Below are the code and all the weights of a small trained network. Each question names an input and a class and asks about switching units off, where a switched-off unit gives its printed mean instead of its output.

import numpy as np


def w(rows, s, z=0):
    codes = np.array(rows[::2]) - 128.0
    scale = np.full(codes.shape[1], s)
    scale[-1] = z or s
    return codes * scale


def f(y):
    return np.maximum(y, 0)


def log_softmax(a):
    a = a - a.max(-1, keepdims=True)
    return a - np.log(np.exp(a).sum(-1, keepdims=True))


def net(x, mask):
    res = np.array(x, float).reshape(1, 8) / 4 @ E
    y = f(res @ A[0][:, :-1].T + A[0][:, -1])
    res = res + np.where(mask, y, B[0][:, -1]) @ B[0][:, :-1]
    return log_softmax(res[-1] @ U[:, :-1].T + U[:, -1])


A, B = {}, {}
E = w([
[48,166,123,159,135,71,68,232,187],'x0',
[136,132,132,127,127,124,115,125,120],'x1',
[146,105,207,197,26,116,108,104,171],'x2',
[55,70,152,109,168,199,29,74,125],'x3',
[121,51,140,105,158,2,132,100,151],'x4',
[208,125,92,105,138,154,74,126,213],'x5',
[138,134,130,134,128,121,112,124,113],'x6',
[150,138,148,206,227,129,145,125,151],'x7',
],0.0096)
A[0] = w([
[47,157,78,172,134,95,69,210,181,38],'N0',
[113,122,64,45,149,116,130,130,115,143],'N1',
[137,122,126,98,132,30,165,98,170,102],'N2',
[197,157,78,103,150,139,99,111,228,112],'N3',
[169,91,91,120,135,157,54,149,181,127],'N4',
[139,204,138,167,115,254,138,175,90,99],'N5',
[133,142,91,76,216,130,146,141,92,30],'N6',
[133,131,175,170,135,126,134,111,159,106],'N7',
[139,174,103,154,87,175,146,165,120,82],'N8',
[114,187,132,110,137,94,85,192,160,65],'N9',
[73,125,78,51,40,115,91,193,121,166],'N10',
[52,143,170,155,138,121,154,137,38,254],'N11',
[182,168,97,160,93,75,175,158,140,49],'N12',
[185,151,91,153,81,87,193,175,132,77],'N13',
[121,123,192,201,63,136,139,100,170,60],'N14',
[141,116,168,158,211,88,134,117,142,137],'N15',
[104,154,64,97,216,146,134,119,98,115],'N16',
[188,84,103,129,128,151,151,74,92,33],'N17',
[132,127,203,145,91,127,146,68,188,37],'N18',
[81,82,188,126,117,176,72,104,145,82],'N19',
[146,141,161,231,231,120,127,153,159,196],'N20',
[196,112,133,84,106,171,203,62,92,66],'N21',
[162,90,87,98,158,146,162,96,78,121],'N22',
[82,154,152,143,159,111,127,209,148,172],'N23',
[117,131,122,145,195,146,163,141,155,120],'N24',
[99,176,65,96,184,112,134,150,116,63],'N25',
[47,60,117,142,166,187,52,81,141,119],'N26',
[121,45,96,77,71,80,129,124,125,152],'N27',
[175,128,85,137,129,137,86,144,145,226],'N28',
[144,124,167,184,78,122,109,98,150,48],'N29',
[126,73,141,133,191,31,140,87,136,83],'N30',
[184,110,62,124,102,130,89,101,179,125],'N31',
],0.0092,0.0069)
B[0] = w([
[139,53,211,193,191,163,102,143,135,209],'N0',
[161,120,159,115,57,104,109,146,172,197],'N1',
[103,157,38,137,183,162,76,125,143,184],'N2',
[17,89,97,151,88,35,191,108,27,209],'N3',
[71,135,107,168,119,62,200,109,70,200],'N4',
[67,134,3,151,137,137,42,112,194,236],'N5',
[155,129,135,122,60,61,87,243,102,174],'N6',
[160,167,130,91,88,138,131,163,123,158],'N7',
[105,137,20,110,200,157,66,121,163,179],'N8',
[130,41,218,182,176,141,94,94,120,174],'N9',
[249,159,187,150,122,212,172,23,165,241],'N10',
[55,129,85,157,90,35,218,79,114,237],'N11',
[133,155,153,53,220,141,140,183,27,182],'N12',
[140,158,147,48,217,176,134,148,23,199],'N13',
[182,92,89,113,85,99,109,245,120,188],'N14',
[169,191,89,134,112,163,115,102,170,181],'N15',
[170,147,150,123,43,93,105,201,155,202],'N16',
[112,29,195,191,197,165,105,162,140,177],'N17',
[166,85,118,126,87,77,95,191,143,170],'N18',
[158,175,124,57,192,145,145,182,81,206],'N19',
[199,199,184,86,75,185,163,36,182,222],'N20',
[136,54,193,189,170,206,109,107,105,220],'N21',
[148,88,198,206,124,154,120,145,158,194],'N22',
[158,79,162,176,150,124,140,74,117,203],'N23',
[149,172,149,136,90,167,152,122,178,168],'N24',
[183,62,171,108,43,82,78,169,144,175],'N25',
[150,159,133,30,194,130,184,174,56,246],'N26',
[142,176,70,108,128,205,84,81,208,202],'N27',
[104,144,102,134,95,55,213,64,135,209],'N28',
[181,88,132,110,79,78,115,213,133,167],'N29',
[52,149,34,141,129,155,33,131,166,188],'N30',
[82,130,124,152,122,57,171,102,92,195],'N31',
],0.006,0.011)
U = w([
[136,6,190,222,184,146,95,123,131,59],'0',
[173,92,124,111,2,99,95,253,143,68],'1',
[137,158,120,27,231,138,147,177,66,76],'2',
[190,171,136,119,56,169,153,29,179,118],'3',
[76,123,6,148,153,141,37,120,169,113],'4',
[47,85,96,178,73,47,219,89,88,98],'5',
[137,113,113,131,109,132,155,104,143,254],'6',
[136,110,114,137,98,130,152,106,146,243],'7',
],0.0094,0.0096)

Each question gives the input, the list of numbers given to net, and the class t.
The units are the neurons (one row each of A and B). Each row of codes is followed by its name. A weight is (code - 128) times the scale printed after its matrix; where a second scale follows, it is the last column's (A, B and U).
mask holds one flag per neuron, in row order. A switched-off neuron (its flag False) gives its mean, the last column of its row in B, instead of its output. The means were averaged over made-up inputs and are rounded, as every weight is.
A unit's drop is (log p(t) with every unit on - log p(t) with that unit switched off) / (log p(t) with every unit on - log p(t) with every unit switched off).
The circuit of an input: a set's keep is (log p(t) with only the set's units on - log p(t) with every unit switched off) / (log p(t) with every unit on - log p(t) with every unit switched off). Starting from the 12 units with the biggest drops (on a tie, the unit counted first), units are removed one at a time, each time the one whose removal leaves the highest keep (on an exact tie, the one counted first), for as long as the keep stays at least 0.8.
units of the circuit, in order: the units of the circuit, biggest drop first
unit that matters most: the unit with the biggest drop
k most important neurons: the k neurons with the biggest drops, biggest first
drop of u: that unit's drop, to one decimal
input [2,5,-7,-7,-8,-7,-3,3], class 4: units of the circuit, in order -> N5
input [1,-1,-6,-4,4,7,0,8], class 3: 3 most important neurons -> N20, N15, N24
input [-4,-7,2,-4,-8,5,-8,-3], class 4: units of the circuit, in order -> N5, N8
input [-5,6,2,4,2,-8,-3,3], class 5: 2 most important neurons -> N11, N10
input [-8,8,-2,-2,7,-8,8,-7], class 0: 3 most important neurons -> N21, N17, N22
input [3,6,6,4,-5,8,5,8], class 3: 2 most important neurons -> N20, N11
input [-3,-5,6,8,-3,8,-4,-3], class 2: units of the circuit, in order -> N19, N26
input [-2,3,4,-8,5,3,6,2], class 2: 2 most important neurons -> N12, N13
input [6,2,-1,-4,5,1,-5,-5], class 0: units of the circuit, in order -> N0, N9
input [8,8,-5,6,-7,3,-2,0], class 0: 3 most important neurons -> N0, N9, N23
input [-1,-5,-8,8,-1,2,8,-4], class 1: 3 most important neurons -> N16, N1, N6
input [2,3,5,4,6,4,0,-6], class 3: 3 most important neurons -> N10, N27, N5
input [3,6,0,-2,-2,8,-5,-8], class 3: 2 most important neurons -> N10, N11
input [7,6,-7,-2,-4,5,0,1], class 0: units of the circuit, in order -> N0, N9
input [0,6,-3,-2,3,-5,5,-6], class 3: units of the circuit, in order -> N10, N27
input [4,-8,-6,-4,-5,-3,4,8], class 3: units of the circuit, in order -> N20
input [7,-6,-8,-6,-7,6,-4,4], class 1: 3 most important neurons -> N25, N16, N6
input [1,-2,-1,-2,-5,5,1,-1], class 4: 2 most important neurons -> N5, N11
input [-5,5,-8,-3,1,-4,-1,5], class 1: units of the circuit, in order -> N6, N16
input [3,-3,1,-7,-8,-6,4,-5], class 4: 3 most important neurons -> N5, N8, N26
input [-2,-4,1,-8,-3,-5,4,-8], class 2: unit that matters most -> N13
input [6,7,4,8,8,3,6,5], class 2: 3 most important neurons -> N26, N19, N5
input [-3,-6,4,-7,2,0,1,-3], class 2: units of the circuit, in order -> N13, N12
input [0,-1,2,7,-2,-5,-5,0], class 2: 2 most important neurons -> N26, N19
input [-6,4,1,2,-2,1,5,-3], class 0: 2 most important neurons -> N21, N17
input [-1,7,-7,-5,-6,3,7,2], class 1: drop of N16 -> 0.2
input [5,-1,6,8,0,-1,-8,3], class 2: drop of N29 -> 0.0
input [5,1,-5,-5,3,-1,-5,4], class 0: units of the circuit, in order -> N0
input [-7,-5,-4,-4,-1,3,3,7], class 0: drop of N17 -> 0.8
